Below are the code and all the weights of a small trained network. Each question names an input and a class and asks about switching units off, where a switched-off unit gives its printed mean instead of its output.

import numpy as np


def w(rows, s, z=0):
    codes = np.array(rows[::2]) - 128.0
    scale = np.full(codes.shape[1], s)
    scale[-1] = z or s
    return codes * scale


def f(y):
    return np.maximum(y, 0)


def log_softmax(a):
    a = a - a.max(-1, keepdims=True)
    return a - np.log(np.exp(a).sum(-1, keepdims=True))


def net(x, mask):
    res = np.array(x, float).reshape(1, 4) / 4 @ E
    y = f(res @ A[0][:, :-1].T + A[0][:, -1])
    res = res + np.where(mask, y, B[0][:, -1]) @ B[0][:, :-1]
    return log_softmax(res[-1] @ U[:, :-1].T + U[:, -1])


A, B = {}, {}
E = w([
[99,50,120],'x0',
[123,122,6],'x1',
[198,102,128],'x2',
[127,127,128],'x3',
],0.018)
A[0] = w([
[124,94,66,95],'neuron 0',
[121,155,46,160],'neuron 1',
[186,105,145,122],'neuron 2',
[160,202,202,151],'neuron 3',
[174,110,148,125],'neuron 4',
[99,36,153,131],'neuron 5',
[165,144,144,49],'neuron 6',
[249,186,135,174],'neuron 7',
[143,225,217,157],'neuron 8',
[184,166,123,117],'neuron 9',
[121,108,86,110],'neuron 10',
[107,93,88,71],'neuron 11',
[142,174,116,127],'neuron 12',
[143,191,99,124],'neuron 13',
[37,159,133,255],'neuron 14',
[131,180,87,121],'neuron 15',
[121,130,168,232],'neuron 16',
[122,125,177,227],'neuron 17',
[107,55,54,91],'neuron 18',
[134,54,116,121],'neuron 19',
[172,108,164,141],'neuron 20',
[155,119,108,69],'neuron 21',
[124,142,65,174],'neuron 22',
[135,91,187,177],'neuron 23',
[157,106,47,84],'neuron 24',
[224,195,126,149],'neuron 25',
[112,66,164,128],'neuron 26',
[184,114,117,129],'neuron 27',
[208,99,126,202],'neuron 28',
[135,109,43,162],'neuron 29',
[145,65,92,101],'neuron 30',
[44,149,158,208],'neuron 31',
[214,81,113,86],'neuron 32',
],0.018,0.0071)
B[0] = w([
[152,142,114,198],'neuron 0',
[93,119,67,222],'neuron 1',
[106,84,138,170],'neuron 2',
[184,145,156,230],'neuron 3',
[122,69,135,164],'neuron 4',
[7,111,156,209],'neuron 5',
[127,78,129,147],'neuron 6',
[156,74,134,223],'neuron 7',
[162,156,142,252],'neuron 8',
[172,89,118,171],'neuron 9',
[178,128,90,176],'neuron 10',
[169,159,93,175],'neuron 11',
[39,106,156,163],'neuron 12',
[63,118,92,177],'neuron 13',
[105,220,124,220],'neuron 14',
[63,129,106,177],'neuron 15',
[133,153,221,192],'neuron 16',
[138,129,207,200],'neuron 17',
[184,163,107,227],'neuron 18',
[131,171,192,188],'neuron 19',
[140,99,129,178],'neuron 20',
[162,180,117,144],'neuron 21',
[82,133,38,205],'neuron 22',
[100,95,183,204],'neuron 23',
[153,163,93,210],'neuron 24',
[151,67,103,209],'neuron 25',
[104,118,207,187],'neuron 26',
[183,146,162,165],'neuron 27',
[152,102,169,196],'neuron 28',
[174,140,24,230],'neuron 29',
[120,156,129,188],'neuron 30',
[156,244,114,208],'neuron 31',
[147,149,173,186],'neuron 32',
],0.011,0.019)
U = w([
[248,208,128,171],'0',
[78,167,179,62],'1',
[15,124,53,142],'2',
[141,176,79,231],'3',
[182,60,164,87],'4',
[113,47,183,145],'5',
[191,38,45,3],'6',
],0.012,0.0052)

Each question gives the input, the list of numbers given to net, and the class t.
The units are the neurons (one row each of A and B). Each row of codes is followed by its name. A weight is (code - 128) times the scale printed after its matrix; where a second scale follows, it is the last column's (A, B and U).
mask holds one flag per neuron, in row order. A switched-off neuron (its flag False) gives its mean, the last column of its row in B, instead of its output. The means were averaged over made-up inputs and are rounded, as every weight is.
A unit's drop is (log p(t) with every unit on - log p(t) with that unit switched off) / (log p(t) with every unit on - log p(t) with every unit switched off).
The circuit of an input: a set's keep is (log p(t) with only the set's units on - log p(t) with every unit switched off) / (log p(t) with every unit on - log p(t) with every unit switched off). Starting from the 12 units with the biggest drops (on a tie, the unit counted first), units are removed one at a time, each time the one whose removal leaves the highest keep (on an exact tie, the one counted first), for as long as the keep stays at least 0.8.
circuit, biggest first: the units of the circuit, biggest drop first
k most important neurons: the k neurons with the biggest drops, biggest first
drop when u is switched off: that unit's drop, to one decimal
input [4,0,3,8], class 5: circuit, biggest first => (neuron 31; neuron 5)
input [3,0,-7,-2], class 1: circuit, biggest first => (neuron 29)
input [-7,7,0,5], class 2: 2 most important neurons => (neuron 15; neuron 13)
input [3,1,0,-6], class 3: 2 most important neurons => (neuron 3; neuron 8)
input [7,6,1,-8], class 0: 3 most important neurons => (neuron 18; neuron 19; neuron 11)
input [8,-8,0,-3], class 1: 4 most important neurons => (neuron 31; neuron 7; neuron 25; neuron 5)
input [-5,8,1,-4], class 6: 2 most important neurons => (neuron 29; neuron 5)
input [0,-8,6,-3], class 4: 2 most important neurons => (neuron 3; neuron 8)
input [1,-3,-3,3], class 1: 2 most important neurons => (neuron 29; neuron 18)
input [-1,7,-1,5], class 2: 2 most important neurons => (neuron 1; neuron 22)
input [5,2,0,1], class 3: drop when neuron 17 is switched off => 0.2
input [2,4,-3,0], class 3: drop when neuron 1 is switched off => 0.0
input [0,1,-7,2], class 2: drop when neuron 8 is switched off => 0.4
input [6,5,-8,1], class 3: most important neuron => (neuron 18)
